Below is a small trained network, with its code and all its weights. Each question gives an input and a class and asks what happens when units are switched off, that is, made to give their printed mean instead of their output.

import numpy as np


def w(rows, s, z=0):
    codes = np.array(rows[::2]) - 128.0
    scale = np.full(codes.shape[1], s)
    scale[-1] = z or s
    return codes * scale


def f(y):
    return np.maximum(y, 0)


def log_softmax(a):
    a = a - a.max(-1, keepdims=True)
    return a - np.log(np.exp(a).sum(-1, keepdims=True))


def net(x, mask):
    res = np.array(x, float).reshape(1, 5) / 4 @ E
    y = f(res @ A[0][:, :-1].T + A[0][:, -1])
    res = res + np.where(mask, y, B[0][:, -1]) @ B[0][:, :-1]
    return log_softmax(res[-1] @ U[:, :-1].T + U[:, -1])


A, B = {}, {}
E = w([
[99,147,78,87,94,139,60,78,191,85,124,26],'x0',
[132,133,139,140,150,135,129,119,136,124,134,125],'x1',
[117,180,151,171,18,167,153,32,81,252,134,89],'x2',
[138,133,130,135,115,125,116,129,128,124,119,135],'x3',
[206,103,88,117,112,238,92,143,142,223,228,155],'x4',
],0.011)
A[0] = w([
[214,61,61,110,128,236,76,170,186,154,222,176,109],'n1',
[85,192,170,178,82,115,145,61,88,159,125,118,125],'n2',
[82,166,55,75,99,144,33,89,227,87,127,14,178],'n3',
[82,157,60,81,124,165,52,71,158,95,119,80,133],'n4',
[68,179,176,177,53,128,178,24,69,189,95,92,109],'n5',
[204,94,154,126,169,160,89,170,86,140,179,205,160],'n6',
[152,104,207,165,134,122,224,176,46,148,142,232,254],'n7',
[195,171,103,157,59,252,124,57,106,254,226,117,43],'n8',
],0.0069,0.0068)
B[0] = w([
[189,83,107,99,146,191,71,178,129,184,169,114,216],'n1',
[85,144,152,155,114,170,170,115,97,151,140,120,202],'n2',
[133,117,169,84,56,120,89,40,176,101,194,105,250],'n3',
[138,116,197,126,129,164,99,56,184,118,171,108,200],'n4',
[116,144,189,189,94,158,157,69,79,168,136,81,236],'n5',
[155,119,72,115,163,114,142,208,125,153,108,103,185],'n6',
[107,149,67,162,233,125,205,194,69,132,36,153,240],'n7',
[49,176,68,96,112,38,142,189,190,2,126,161,239],'n8',
],0.01,0.015)
U = w([
[68,165,85,132,169,10,161,164,139,38,60,202,251],'0',
[93,155,135,76,115,19,103,93,219,19,131,120,238],'1',
[214,102,81,119,186,175,131,160,114,254,89,121,38],'2',
[217,80,150,87,116,235,46,99,178,187,160,121,44],'3',
[101,164,154,196,148,164,182,102,62,249,74,134,75],'4',
[121,148,206,162,93,193,119,41,137,186,133,77,6],'5',
],0.0077,0.0031)

Each question gives the input, the list of numbers given to net, and the class t.
The units are the neurons (one row each of A and B). Each row of codes is followed by its name. A weight is (code - 128) times the scale printed after its matrix; where a second scale follows, it is the last column's (A, B and U).
mask holds one flag per neuron, in row order. A switched-off neuron (its flag False) gives its mean, the last column of its row in B, instead of its output. The means were averaged over made-up inputs and are rounded, as every weight is.
A unit's drop is (log p(t) with every unit on - log p(t) with that unit switched off) / (log p(t) with every unit on - log p(t) with every unit switched off).
unit that matters most: the unit with the biggest drop
k most important neurons: the k neurons with the biggest drops, biggest first
drop when u is switched off: that unit's drop, to one decimal
input [8,-7,-1,-6,1], class 3: unit that matters most => n8
input [8,6,7,3,1], class 1: 3 most important neurons => n8; n1; n3
input [3,1,2,6,-1], class 5: 2 most important neurons => n8; n1
input [0,-7,2,2,-4], class 4: 3 most important neurons => n8; n3; n4
input [0,-7,4,8,-8], class 4: 2 most important neurons => n3; n4
input [0,-7,6,7,1], class 0: 2 most important neurons => n8; n3
input [0,6,8,0,4], class 0: 2 most important neurons => n8; n3
input [-5,1,-1,0,3], class 2: 2 most important neurons => n8; n1
input [-3,3,8,7,1], class 0: 2 most important neurons => n8; n1
input [1,1,6,-4,4], class 1: 2 most important neurons => n8; n7
input [0,6,1,4,-7], class 4: 2 most important neurons => n8; n3
input [3,5,1,-3,6], class 1: 2 most important neurons => n8; n5
input [-7,-2,6,-4,8], class 0: drop when n8 is switched off => 1.7
input [1,5,-8,-3,-5], class 1: unit that matters most => n7
input [-6,-8,-7,-2,2], class 2: drop when n8 is switched off => 0.7
input [2,4,-6,7,4], class 3: drop when n7 is switched off => 0.2
